In the rows, zero is written as 128.
Each row of numbers belongs to one of the elements below and depends on some of the facts about them. Some rows are named. Which element is each other row?

How the elements are related:
baklokles ψ: borul,veper
begu ψ: dozo,trita
bevuk ψ: trita
bobrus ψ: lotrin
borul ψ: veper,trita
bralom ψ: togra,sarofem
brestakol ψ: trita
brorem ψ: futro,trita
brube ψ: lotrin
buker ψ: lumos
buram ψ: lotrin,trolu,duskek
dropak ψ: rufe,retrel
druskon ψ: masiskil
feklar ψ: klagros
feter ψ: tarem,muma,dozo,bastabom
flamipos ψ: nestu,vuvebro
flidram ψ: feflagol
flistir ψ: lotrin,stostem
flurebran ψ: muma
flutik ψ: lefli
futro ψ: trita
geval ψ: flutik,lumos,mudek
greple ψ: dozo
groklel ψ: brube
grovun ψ: bobrus
grudir ψ: retim
grukis ψ: bralom
gudagran ψ: dropak
kefin ψ: mavum
klagros ψ: lefli,veper,mavum,trita
klofla ψ: bralom,trita
klusken ψ: veper
lefli ψ: trita
lotrin ψ: trita
lumal ψ: pledru
lumos ψ: dozo,mavum
mareste ψ: flistir,vanor
masiskil ψ: brube,futro
mudek ψ: trazin,grovun,bobrus
muma ψ: lotrin,dozo
naklur ψ: duskek
nestu ψ: veper,futro
nostuk ψ: lotrin,klofla,tedrer
pleror ψ: brube
plosel ψ: mupeke
plugol ψ: sketrul,trita
reril ψ: lotrin
rufe ψ: brube
rurubres ψ: bevuk
sigo ψ: bastabom
skatran ψ: lotrin
skatun ψ: togra
sketrul ψ: lotrin,brestakol
skezi ψ: lotrin,trita
skogrol ψ: dulom,zoflisan,bobrus
sokuvel ψ: duskek
stifor ψ: groklel
stiso ψ: groklel
taple ψ: dropak
tedrer ψ: pleror,veper
togra ψ: trita
trazin ψ: lotrin
trubalom ψ: brestakol,bastabom,groski
vake ψ: groklel
vanor ψ: lotrin,grudir,groklel,duskek,sketrul
vemi ψ: skatran,trita
veper ψ: trita
vifik ψ: trita
vuti ψ: taple,duskek,daskar
vuvebro ψ: veper
zerik ψ: lotrin,retim
zoflisan ψ: futro
[baklokles,bastabom,bevuk,bobrus,brabor,bralom,broboflin,brorem,buram,dropak,dulom,duskek,feklar,feter,flutik,grovun,klobi,klofla,lumal,matol,pledru,plusodrir,sarofem,skatun,sokuvel,stegur,stifor,taple,tedrer,trazin,vanor,veper] ε 459
[begu,borul,brestakol,brube,daskar,flamipos,flokli,furam,gripo,klugrol,mupeke,retrel,rurubres,skatran,skezi,studri,stugu,trolu,vifik] ε 306
[buker,druskon,feflagol,flistir,futro,geval,kefin,klelok,klusken,lefli,lotrin,lumos,mareste,masiskil,mavum,muma,nestu,niral,pleror,plosel,plugol,rufe,sketrul,skogrol,stostem,tarem,togra,trinubrum,trubalom,vake,vemi,vuti,zubribak,zuso,zuvan] ε 601
[dozo,flidram,flurebran,groski,gufer,klagros,mudek,naklur,pliklom,reril,retim,roskin,sasuva,sigo,stiso,trita,vuvebro,zoflisan] ε 674
[fafor,greple,groklel,grudir,grukis,gudagran,lese,nostuk,pabon,plokluk,skudus,zene,zerik] ε 478
[baklokles,begu,brestakol,brorem,daskar,druskon,fafor,furam,greple,groski,klofla,lotrin,masiskil,matol,mupeke,pledru,pleror,plugol,rufe,vanor,vemi,veper,vuvebro,zuvan] ρ e
[bastabom,broboflin,buker,buram,dozo,dropak,feklar,flidram,flurebran,geval,gripo,grudir,gudagran,klagros,lumos,mareste,plokluk,sasuva,skezi,stostem,tarem,trinubrum,trubalom,vake] ρ a
[bevuk,bralom,dulom,grukis,nestu,niral,sarofem,sigo,skatran,skudus,stegur,stifor,stiso,stugu,vifik] ρ c
[bobrus,borul,brabor,duskek,feter,flutik,grovun,klugrol,lefli,mudek,naklur,plosel,reril,retrel,roskin,skogrol,togra,trazin,trolu,zene,zuso] ρ d
[brube,feflagol,flamipos,flistir,futro,groklel,gufer,klobi,mavum,muma,pabon,rurubres,skatun,sketrul,sokuvel,studri,taple,tedrer,vuti,zerik,zoflisan,zubribak] ρ b
[flokli,kefin,klelok,klusken,lese,lumal,nostuk,pliklom,plusodrir,retim,trita] ρ f

Known rows:
[150 150 177 197  93 125 113 140 112 170  74 101 146 121 147  95 162 131
  96 182 100 122 178 144 127 137 135  86 151 139 124 146 135 111 153  93] -> sigo
[142 147 134 170 107 121 133 142 116 148  70 105 159 135 115 112 144 131
 120 173 106 110 153 117 128 136 134  79 172 133 140 159 119 127 160 117] -> grudir
[146 126 153 177 114 142 125 138 116 162  77  99 160 127 146 125 132 145
 116 172 101 114 158 143 131 144 146  71 170 128 154 162 131 115 160 101] -> feklar
[149 129 177 209 113 114 106 142 148 157  70 120 131 118 152 116 151 134
  76 197 104 113 172 155 119 131 153  85 136 141 130 152 146  91 148  96] -> zoflisan
[126  82 154 204 168  98 144 163 191 148  66 153 127  99  85  94 164 127
  85 219 100  68 136 112 129 133 177  77 144 150 131 162 129 109 104 146] -> groklel
[129 141 174 153 116 151 103 150 113 140  64 119 130 163 209  92 122 131
 138 165  96  82 132 171 117 145 147  66 178 132 106 158 121 110 159 114] -> plugol
[121 103 188 185 156 115 121 164 139 148  73 134 130 118 122  73 167 140
  80 194  99  81 140 117 130 138 168  71 172 146 124 173 101 121 102 135] -> pleror
[153 128 155 147 115 136  95 147 126 150  64 132 112 155 190 115 110 126
 153 162  97  84 130 198 112 148 149  51 162 131 113 144 143 104 170 106] -> vifik
[128 146 154 177 104 108 131 146 111 128  72  98 153 146 140 100 145 140
 111 175 102 108 154 131 132 141 152  79 178 128 139 174 105 114 158 119] -> geval
[158 142 137 183 105 139 136 145  99 162  75 105 161 133 143  93 163 131
 128 162  87 140 141 133 121 145 128  73 176 124 119 152 122 113 145 106] -> mupeke
[131 146 151 180 103 115 137 134 106 129  70  90 156 153 146  84 153 136
 123 178  92 119 143 124 138 141 146  84 172 128 126 170 112 101 158 115] -> zuso
[129 142 149 194  98 112 142 140 109 124  70  95 151 158 152  87 154 137
 118 173  91 133 143 115 125 138 149  90 162 119 130 171 113  90 160 110] -> mavum
[138 148 181 200  91 112 106 137 121 155  75 103 154 119 145 110 157 128
 107 183 112 128 194 136 135 132 127  87 157 144 138 156 144 124 159  95] -> mudek
[145 152 168 194  88 110 117 141 124 161  73  95 155 115 135 118 150 129
  95 184 108 109 193 153 128 135 129  83 158 138 137 154 137 115 161  93] -> flurebran
[134 113 147 198 114 156 132 141 138 158  76 109 162 131 152 111 147 140
 131 177  92 127 152 128 131 142 142  83 156 128 144 159 145 103 152 101] -> sokuvel
[157 131 159 145 120 171  94 141 132 169  63 122 127 152 222 120 107 131
 154 165  94  71 124 215 118 152 159  52 162 129 118 144 157  94 171  94] -> bevuk
[ 75 125 177 172 108 171 103 152 152 160  81 119 187 126 163 123 154 125
 195 169 108 101 187 130 158 135  97  83 167 139 153 162 160 171 165 111] -> trazin
[143 122 138 197 109 149 138 137 128 155  75  96 165 131 153 107 148 142
 132 178  87 132 147 132 126 144 137  83 153 120 144 161 143  94 160  97] -> klobi
[169 143 184 177 100 103  72 138 107 153  73 127 112 136 188 156 102 140
  77 178 124 108 187 184 105 137 154  69 160 144 143 153 140 107 172  80] -> klagros

Name these rows:
No name comes twice in this set of rows, the named rows included.
[173 103 200 159 133 166  40 143  86 154  83 161  91 162 247 165  71 152
 113 152 123 124 147 174  88 148 159  51 177 145 157 155 139 125 159  84] : veper
[145 139 128 196 106 104 141 142 127 140  68 116 154 145 139  96 152 129
 123 177 102 131 138 112 120 137 138  88 154 124 128 157 130  98 161 116] : pabon
[156 114 182 185 127 159  87 144  87 165  89 135 136 135 179 129 127 153
 109 162 113 149 156 121 110 144 138  67 178 138 160 163 124 129 142  92] : baklokles
[141 106 160 188 133 164 128 147 128 169  76 110 152 112 136  98 157 139
 114 188  94 100 143 129 138 147 152  72 166 132 141 156 134 112 132 109] : stifor
[ 69  78 181 190 149 126 120 173 209 147  76 157 153 102 110 109 171 120
 158 191 110  64 170 125 150 126 133  82 146 150 138 164 155 157 127 139] : brube
[127 135 176 180 121 124 124 154 103 145  72 115 145 146 154  79 160 136
 113 176  91 110 143 125 122 141 145  78 178 137 118 165 104 111 136 124] : druskon
[144 119 148 178 123 136 137 142 131 169  75 106 160 111 122 117 149 142
 102 187  97  99 155 142 138 141 158  70 168 131 149 160 131 109 142 110] : dropak
[153 131 154 148 117 162  97 150 127 159  60 137 120 155 216 121 109 123
 159 152  92  80 127 206 106 149 144  49 168 136  99 138 147 108 167 108] : brestakol
[124 129 159 176 126 105 138 148 128 135  69 104 149 130 119  91 150 137
  97 190  99  83 144 136 137 139 164  74 175 136 132 175 104 106 140 129] : vake
[107 131 154 166 107 158 123 148 136 164  79 101 180 121 149 123 148 134
 150 171 106 100 173 137 144 137 120  79 168 129 153 163 146 140 164 109] : buram
[129 119 185 199 119 105 101 155 103 118  83 132 128 162 180 140 112 151
  89 167 126 140 161 108  89 134 158  83 169 131 160 183 102 104 152 110] : klusken
[106 118 178 172 123 179 120 158 142 175  79 118 176 114 150 100 166 131
 153 174  98 104 163 130 141 141 120  75 171 140 134 155 140 143 138 113] : vanor
[165 111 172 169 123 101  64 140 104 132  77 157  89 158 199 156  85 144
 124 160 124 125 148 165 101 141 153  53 170 138 155 161 137 124 170  94] : borul

The same elements again, as new rows of numbers:
Known rows:
[ 80 161 123 132 118 112 118 115 135 161 134 115 130 164 112 122 151 161
 132 142 153 152  93 119 130 132 117 159] -> tarem
[143 161 101 123 170 117 122 137 129 150 116 118 155  92 123  99 159 130
 122 121 153 130  87  92 118 156 129 124] -> sasuva
[147 158 102 121 167 119 120 137 128 150 117 120 154  89 123 100 160 124
 122 123 148 130  87  98 117 157 129 124] -> dozo
[129 169 115 122 106 146 124 136 117 148 112 134 133 146 119 132 175 169
 128 133 178 175  82  89 139 134 102 178] -> gripo
[148 129 119 118 143 116 121 142 113 141 116 152 129  97 136  99 152 126
 136 141 101 106 147 143 132 116 151 133] -> taple
[182 114 108 128  72 150 131 146  97 139 100 164 126 136 127 125 139 163
 131 138 150 139 133 112 153 114 120 173] -> flamipos
[144 108 103 120 208 119 123 139 117 140 127 153 148  74 150 100 129 111
 136 128 110  90 131 116 120 127 153 128] -> grukis
[194 102 109 119 150 127 122 135 125 145 111 145 138  59 129 111 120 110
 128 124 119 129 115 109 130 155 141 132] -> naklur
[146 111 125 110 154 126 124 134 132 141 123 142 131  91 131 106 134 135
 132 131 116 134 146 129 142 127 151 135] -> flutik
[ 93 140 120 132 107 107 120 119 135 160 128 114 128 156 108 139 166 166
 135 125 141 145 100 130 140 143 123 160] -> zuvan
[144 155 112 124  94 142 126 138 115 147 106 134 131 141 115 145 194 175
 127 117 168 168  91  99 149 142 107 178] -> furam
[144 152 111 123  98 139 125 140 116 148 107 133 129 140 114 144 194 180
 128 116 168 169  90  99 150 143 106 180] -> mupeke
[131 124 119 102  55 204 147 104 105 132 124 159 136 116 154 119 144 178
 151 104 162 166 135 141 181 180 129 162] -> brestakol
[129 115 144 123  79 119 105 110 121 158 122 167 106 106 132 129 124 153
 147 144  94 142 110 161 125 129 127 172] -> rufe
[129  83 106 101 109 165 156 123 127 125 131 138 156 122 148  71 109 176
 135 111 145 115 198 157 184 147 173 113] -> veper
[164 129 140 115 160 136 118 141  99 136 131 145 127  74 118 129 125  73
 134 133  90 107 145 140 119 139 152 140] -> vanor
[138 132 126 115 142 120 123 140 119 138 117 140 133  98 129 106 156 128
 132 135 113 113 148 142 131 128 149 133] -> lumal
[120 101 127 131  76 120 121 121 119 149 122 143 122 138 121 120 119 160
 135 145 124 130 134 151 140 132 132 160] -> kefin
[109 160 119 118 161 108 123 143 130 147 119 114 140 117 122 113 200 145
 130 123 133 123 122 127 133 141 140 133] -> plusodrir

Name these rows:
No name comes twice in this set of rows, the named rows included.
[148 136 120 118 154 118 122 145 109 139 119 147 131  97 131 107 152 116
 135 138 104 105 147 138 130 122 151 130] : sokuvel
[115 128 138 124  91 124 108 110 125 157 127 160 114 122 131 112 102 153
 142 158 110 146 109 147 122 118 124 165] : vake
[135 131 125 114 155 129 122 138 122 141 124 141 137 106 130  90 126 131
 128 144 122 124 145 129 127 116 147 133] : feklar
[138 164 104 129  94 137 128 138 105 148 106 140 130 148 122 138 199 169
 132 121 169 153  97 100 147 139 109 174] : studri
[115 146  96 124 232 101 124 143 128 147 130 124 154  97 136 109 173 123
 130 116 132  96 105  96 118 140 145 128] : skudus
[143 152 122 115 172 114 114 133 117 146 125 166 124  93 146 101 135 117
 145 148  93 117 121 125 126 107 149 136] : stifor
[109 169 109 122 171 105 125 145 124 146 121 119 140 121 122 113 203 138
 133 124 131 116 122 123 132 132 143 127] : klobi
[122 112 124 135  83 118 119 120 112 152 124 148 121 138 122 125 124 145
 141 146 118 119 131 148 137 125 131 163] : vuti
[143  70 100 138  90 121 132 127 124 148 125 152 131 172 124 101  66 172
 130 155 136 115 163 125 161  82 144 150] : nestu
[120 116 108 119 214 104 123 140 144 148 123 114 152  80 130 115 183 135
 123 105 136 120 107 106 124 154 140 135] : zene
[115 154  96 110 133 148 142 115 129 140 121 119 162  85 150  93 183 149
 141  94 157 126 110 131 150 209 142 107] : trita
[145 123 120 108  56 188 139 116 105 133 117 161 132 118 146 122 139 174
 145 113 155 163 129 133 169 164 126 170] : begu
[202 110 125 125 177 158 129 140  94 128 138 123 147  45 102 154  85   8
 126 121 115 102 130  99 117 191 148 133] : reril
[137 154 110 125  88 142 127 139 114 146 104 134 129 140 118 140 199 174
 129 121 171 164  96 101 146 146 107 177] : flokli
[183 115 100 120 128 125 124 139 111 141 106 159 145  69 143  91 135 132
 134 127 115 104 128 130 131 146 145 122] : zoflisan

The same elements again, as new rows of numbers:
Known rows:
[111 117 178 115 137 135 117 131  92 109 143 124 129 106 133 140 107 131
 117 131 105 118 125 117 158 135 124 139 142 107 129 162 126 125 125] -> stegur
[107  99 193 128 122 155 134 137 118 101 125 145 144  79 125 139 138 136
 149 122 118 122 111 107 164 134 114 145 141 109 103 147 138 128 123] -> gufer
[133  86 169 114 111 144  97 136 121 112 148 159 134  97 152 143 121 134
 116 121 108  85 132 139 131 150 139 143 144  86 114 124 121 114 121] -> feflagol
[131 153 102 136 159 118 158 111 111 139 131  97  96 110 126 100 114 129
 120 142 134 113 126 115 173 135 113 106 108 131 163 139 147 155 148] -> zerik
[139 128 101 148 166 115 133 127 141 142 122  98 106 159 120 116 146 125
 118 139 139 135 128 132 122 105 137 113 118 147 177 100 149 124 126] -> skezi
[106 167 135 146 113 129 159 130 163 116 108 109 117 114  87 127 147 134
 148 102 121  98 106 131 134 152 116 129 111 138  93 137 136 126 133] -> sigo
[107 117  77 145 156 116 128 128  97 122 135  93 123 163 140 122 140 118
 130 141 141 170 120 131 133 114 141 126 132 161 164 126 129 119 113] -> baklokles
[134 145 105 123 105 124 149 123 125 140 112 128 146 139 107 134 101 125
 134 122 120 130 134 153 101 110 127 117 126 127  99 153 121 128 140] -> bobrus
[114 183 144 145 116 126 132 125 166 130 108 102 120 127 105 113 155 131
 148 108 136 108 114 115 121 151 114 121 112 151  93 120 127 139 133] -> flurebran
[109  80 180 120 112 153 120 131 125 104 106 154 140 114 121 152 133 132
 138 107 113 172 108 109 159 127 119 145 140 130  84 143 124 145 124] -> roskin
[132 144 142 115 158 133 140 107 102 137 146 118 117  98 145  98 104 130
 115 153 139 166 133  79 185 126 106 114 121 116 167 149 118 162 145] -> gudagran
[131  69 165 117 135 145  98 135 121 115 144 147 125 104 143 139 132 131
 120 123 119  96 127 123 144 145 135 139 139  87 132 106 126 119 119] -> zubribak
[157 135 116 121 134 122 136 127 147 147 147 150 121 128 142 116 130 121
 125 137 142 165 138  98 103 131 115 133 126 111 148  90 102 139 121] -> rufe
[135  73  58 141 137 125 115 144 106 128 140 143 128 154 140 133 148 119
 132 125 122 151 123 152 114 109 165 124 122 132 152  87 146 112 114] -> nestu
[106 111 197 121 118 151 116 132 124 115 133 134 154  98 135 135 143 134
 143 122 128 149 113  89 155 136 114 145 142 132  86 153 126 133 119] -> sasuva
[154 139  96 135 126 124 144 130 154 144 127 141 124 124 131 117 129 123
 134 124 130 104 131 146 105 132 137 111 112 106 137  83 138 120 135] -> sketrul
[126 107  83 143 123 118 103 131 148 117 125 118 104 165 133 130 150 126
 123 117 129 104 124 159 110 145 155 123 119 143 135  95 123 115 118] -> kefin
[145 181 140 130  88 133 159 131 151 143 114 161 175  96 114 125 117 129
 160 113 138 146 125 108 100 116  96 128 126 121  62 146 121 143 141] -> retim
[119 132  84 136 138 127 148 134  98 128 131 113 139 130 125 134 121 126
 136 129 119 138 123 155 111 111 137 122 127 146 141 128 149 110 130] -> bevuk

Name these rows:
No name comes twice in this set of rows, the named rows included.
[159 148 134 116 115 120 166 124 160 153 107 157 135 131 103 133 110 124
 118 121 124 124 140 129 103 103 109 122 123 112 123 136 126 138 138] : trolu
[129 143 104 135 109 123 103 131 167 132 128 115 118 152 123 121 147 132
 125 117 129  53 133 166  86 155 149 119 121 135 107 110 123 108 126] : lumos
[159 215 100 121  73 125 133 137 163 153 143 174 169 130 130 125 120 128
 137 113 133  98 153 151  36 129 123 136 128 115  73 118 107 118 132] : lotrin
[112 123  91 146 108 129 119 145 116 114 125 135 173 143 133 133 158 127
 164 120 142 198 117 120 107 100 133 142 140 171 102 128 136 125 113] : vuvebro
[142 146  87 130  80 131 111 145 136 127 132 157 170 124 128 139 131 132
 132 111 123  60 138 194  58 134 150 127 130 121  77 113 133 100 130] : mavum
[157 112 157 109 119 130 143 123 140 149 116 175 133 118 113 137 103 122
 116 133 122 159 139 114 131  98 108 128 129 102 127 123 124 146 135] : retrel
[154 106  67 133 107 133 119 144 106 137 141 165 159 129 145 129 131 126
 138 129 130 123 134 171  79 111 147 124 130 124 106  82 145 106 126] : futro
[102 142 118 139 144 113 155 108 156 129  88  70  73 171  93 122 133 125
 121 115 119  98 122 151 151 156 129 116 107 150 133 142 119 134 138] : feter
[151 174 125 116 119 136 152 119 107 143 145 146 156  77 133 113  83 129
 130 139 128 116 139 117 135 118 102 115 121 113 131 160 142 145 155] : groklel
[120  44 159 111 133 133  86 129 132 106 125 148  96 132 133 152 137 124
 111 109 110 145 123 127 163 151 143 134 136 103 127 102 106 140 118] : plosel
[127  56 165 109 120 132  88 130 124 116 123 162 120 129 134 151 130 127
 117 119 107 145 128 139 140 145 141 137 137 107 118 103 108 135 120] : zuso
[142 127 139 135 138 135 192 126 132 133 121 139 123  93 115 122 135 128
 160 135 125 175 109  73 162 110 101 125 116 121 122 106 140 150 131] : stiso
[114 208 136 136  83 129 141 136 166 120 120 131 159 119 103 123 142 137
 161 109 135 111 123 122  87 148 110 139 128 149  58 148 118 130 130] : groski

